Below is a small trained network, with its code and all its weights. Each question gives an input and a class and asks what happens when units are switched off, that is, made to give their printed mean instead of their output.

import numpy as np


def w(rows, s, z=0):
    codes = np.array(rows[::2]) - 128.0
    scale = np.full(codes.shape[1], s)
    scale[-1] = z or s
    return codes * scale


def f(y):
    return np.maximum(y, 0)


def log_softmax(a):
    a = a - a.max(-1, keepdims=True)
    return a - np.log(np.exp(a).sum(-1, keepdims=True))


def net(x, mask):
    res = np.array(x, float).reshape(1, 3) / 4 @ E
    y = f(res @ A[0][:, :-1].T + A[0][:, -1])
    res = res + np.where(mask, y, B[0][:, -1]) @ B[0][:, :-1]
    return log_softmax(res[-1] @ U[:, :-1].T + U[:, -1])


A, B = {}, {}
E = w([
[75,140,129],'x0',
[75,68,3],'x1',
[166,105,138],'x2',
],0.017)
A[0] = w([
[105,157,126,43],'neuron 1',
[149,222,142,249],'neuron 2',
[135,169,146,253],'neuron 3',
[167,98,135,122],'neuron 4',
[142,71,147,69],'neuron 5',
[113,1,103,169],'neuron 6',
[119,85,18,164],'neuron 7',
[153,48,164,145],'neuron 8',
[62,133,97,24],'neuron 9',
[166,96,174,203],'neuron 10',
],0.018,0.0069)
B[0] = w([
[45,146,158,135],'neuron 1',
[123,50,231,236],'neuron 2',
[140,20,223,205],'neuron 3',
[233,172,117,156],'neuron 4',
[217,159,95,138],'neuron 5',
[169,128,78,214],'neuron 6',
[126,156,2,254],'neuron 7',
[238,184,94,164],'neuron 8',
[70,96,103,177],'neuron 9',
[202,102,202,210],'neuron 10',
],0.0081,0.019)
U = w([
[124,89,167,254],'0',
[116,122,59,216],'1',
[174,127,150,19],'2',
[164,137,62,22],'3',
[33,120,198,79],'4',
[8,165,74,12],'5',
],0.015,0.0067)

Each question gives the input, the list of numbers given to net, and the class t.
The units are the neurons (one row each of A and B). Each row of codes is followed by its name. A weight is (code - 128) times the scale printed after its matrix; where a second scale follows, it is the last column's (A, B and U).
mask holds one flag per neuron, in row order. A switched-off neuron (its flag False) gives its mean, the last column of its row in B, instead of its output. The means were averaged over made-up inputs and are rounded, as every weight is.
A unit's drop is (log p(t) with every unit on - log p(t) with that unit switched off) / (log p(t) with every unit on - log p(t) with every unit switched off).
The circuit of an input: a set's keep is (log p(t) with only the set's units on - log p(t) with every unit switched off) / (log p(t) with every unit on - log p(t) with every unit switched off). Starting from all 10 units, units are removed one at a time, each time the one whose removal leaves the highest keep (on an exact tie, the one counted first), for as long as the keep stays at least 0.8.
units of the circuit, in order: the units of the circuit, biggest drop first
most important unit: the unit with the biggest drop
k most important neurons: the k neurons with the biggest drops, biggest first
drop when u is switched off: that unit's drop, to one decimal
input [-4,1,-2], class 1: most important unit => neuron 2
input [-6,8,6], class 3: units of the circuit, in order => [neuron 6; neuron 8]
input [-1,1,-3], class 1: 3 most important neurons => [neuron 2; neuron 10; neuron 3]
input [6,7,-1], class 5: units of the circuit, in order => [neuron 9; neuron 10]
input [7,7,0], class 5: 2 most important neurons => [neuron 9; neuron 10]
input [5,0,-4], class 4: 2 most important neurons => [neuron 7; neuron 6]
input [-6,1,5], class 3: 2 most important neurons => [neuron 2; neuron 3]
input [1,-6,-5], class 4: drop when neuron 9 is switched off => -0.1
input [5,3,-3], class 5: drop when neuron 10 is switched off => 0.1
input [1,-1,-3], class 4: drop when neuron 7 is switched off => 0.2
input [4,8,-8], class 5: drop when neuron 9 is switched off => 0.3
